Here is a tiny trained network, its code and every weight. The questions are about switching its units off for an input and a target symbol, where a switched-off unit gives its printed mean instead of its output.

import numpy as np


def w(rows, s, z=0):
    codes = np.array(rows[::2]) - 128.0
    scale = np.full(codes.shape[1], s)
    scale[-1] = z or s
    return codes * scale


def f(y):
    return y / 2 * (1 + np.tanh(0.7978845608 * (y + 0.044715 * y**3)))


def softmax(a):
    e = np.exp(a - a.max(-1, keepdims=True))
    return e / e.sum(-1, keepdims=True)


def log_softmax(a):
    a = a - a.max(-1, keepdims=True)
    return a - np.log(np.exp(a).sum(-1, keepdims=True))


def net(x, mask):
    ids = ['ΣΨΩβδεημξπτ'.index(c) for c in x.split()]
    T = len(ids)
    res = E[ids] + P[:T]
    r = res
    for j in range(3):
        rows = slice(2 * j, 2 * j + 2)
        q, k, v = (r @ M[0][rows].T for M in (Q, K, V))
        z = softmax(np.where(np.tri(T) > 0, q @ k.T / 2**0.5, -1e9)) @ v
        o = O[0][rows]
        res = res + np.where(mask[j], z, o[:, -1]) @ o[:, :-1]
    y = f(res @ A[0][:, :-1].T + A[0][:, -1])
    res = res + np.where(mask[3:11], y, B[0][:, -1]) @ B[0][:, :-1]
    return log_softmax(res[-1] @ U[:, :-1].T + U[:, -1])


Q, K, V, O, A, B = {}, {}, {}, {}, {}, {}
E = w([
[147,88,118],'Σ',
[150,57,137],'Ψ',
[154,134,144],'Ω',
[136,91,50],'β',
[155,129,150],'δ',
[203,35,158],'ε',
[144,126,149],'η',
[167,5,105],'μ',
[38,130,172],'ξ',
[152,62,92],'π',
[129,134,178],'τ',
],0.023)
P = w([
[141,173,87],'0',
[143,157,81],'1',
[130,135,78],'2',
[102,123,11],'3',
[141,141,194],'4',
[161,114,199],'5',
],0.013)
Q[0] = w([
[145,1,155],'head 0',
[170,241,176],'head 0',
[120,34,53],'head 1',
[111,142,131],'head 1',
[120,161,138],'head 2',
[175,128,207],'head 2',
],0.009)
K[0] = w([
[136,144,52],'head 0',
[2,81,108],'head 0',
[74,94,182],'head 1',
[148,156,97],'head 1',
[145,172,162],'head 2',
[125,101,141],'head 2',
],0.011)
V[0] = w([
[168,146,169],'head 0',
[205,10,144],'head 0',
[61,188,53],'head 1',
[201,113,135],'head 1',
[81,170,40],'head 2',
[90,2,163],'head 2',
],0.011)
O[0] = w([
[26,176,242,97],'head 0',
[121,122,132,254],'head 0',
[165,26,129,75],'head 1',
[192,228,157,189],'head 1',
[236,112,171,139],'head 2',
[96,177,2,194],'head 2',
],0.0087,0.0093)
A[0] = w([
[115,202,165,126],'neuron 0',
[115,102,48,198],'neuron 1',
[29,124,206,87],'neuron 2',
[143,92,110,184],'neuron 3',
[206,254,234,66],'neuron 4',
[176,216,106,125],'neuron 5',
[20,171,198,253],'neuron 6',
[94,105,147,172],'neuron 7',
],0.0091,0.0033)
B[0] = w([
[89,58,134,144],'neuron 0',
[125,189,254,254],'neuron 1',
[152,117,30,130],'neuron 2',
[74,204,130,179],'neuron 3',
[69,149,117,174],'neuron 4',
[97,10,119,205],'neuron 5',
[162,76,193,149],'neuron 6',
[154,68,193,119],'neuron 7',
],0.0071,0.0085)
U = w([
[140,164,224,71],'Σ',
[78,45,69,80],'Ψ',
[100,171,96,101],'Ω',
[124,104,103,183],'β',
[118,156,216,242],'δ',
[139,174,216,251],'ε',
[87,138,34,174],'η',
[38,133,93,32],'μ',
[91,1,90,100],'ξ',
[118,154,202,53],'π',
[215,84,130,51],'τ',
],0.009,0.0028)

Each question gives the input, a string of symbols that net reads in full, and the target symbol t.
The units are the heads (2 rows each of Q, K, V and O) and the neurons (one row each of A and B). Each row of codes is followed by its name. A weight is (code - 128) times the scale printed after its matrix; where a second scale follows, it is the last column's (O, A, B and U).
mask holds one flag per unit, heads first, then neurons. A switched-off unit (its flag False) gives its mean, the last column of its rows in O or B, instead of its output. The means were averaged over made-up inputs and are rounded, as every weight is.
A unit's drop is (log p(t) with every unit on - log p(t) with that unit switched off) / (log p(t) with every unit on - log p(t) with every unit switched off).
The circuit of an input: a set's keep is (log p(t) with only the set's units on - log p(t) with every unit switched off) / (log p(t) with every unit on - log p(t) with every unit switched off). Starting from all 11 units, units are removed one at a time, each time the one whose removal leaves the highest keep (on an exact tie, the one counted first), for as long as the keep stays at least 0.8.
units of the circuit, in order: the units of the circuit, biggest drop first
k most important neurons: the k neurons with the biggest drops, biggest first
heads that matter: for each layer, one digit per head in row order, 1 if its drop is at least 0.15 and else 0, layers parted by /
drop of u: that unit's drop, to one decimal
input ξ Ω β, target ξ: heads that matter	011
input β Σ Σ, target τ: heads that matter	001
input β β η μ, target τ: units of the circuit, in order	(head 2; neuron 1)
input ξ Σ η ξ, target ξ: heads that matter	010
input Ω β δ β η η, target τ: units of the circuit, in order	(head 0; head 1)
input β β Ψ, target τ: units of the circuit, in order	(head 2; head 0)
input ξ β Ψ β Σ Ω, target τ: units of the circuit, in order	(head 1; head 0)
input β η β, target τ: most important neuron	(neuron 4)
input τ β β Ω, target τ: units of the circuit, in order	(head 2; head 1)
input β π β β η, target τ: drop of head 0	0.3
input β η Σ, target τ: drop of neuron 4	0.1
input β β Ψ δ, target τ: drop of neuron 4	0.1
input Ψ μ μ, target η: drop of head 2	0.7
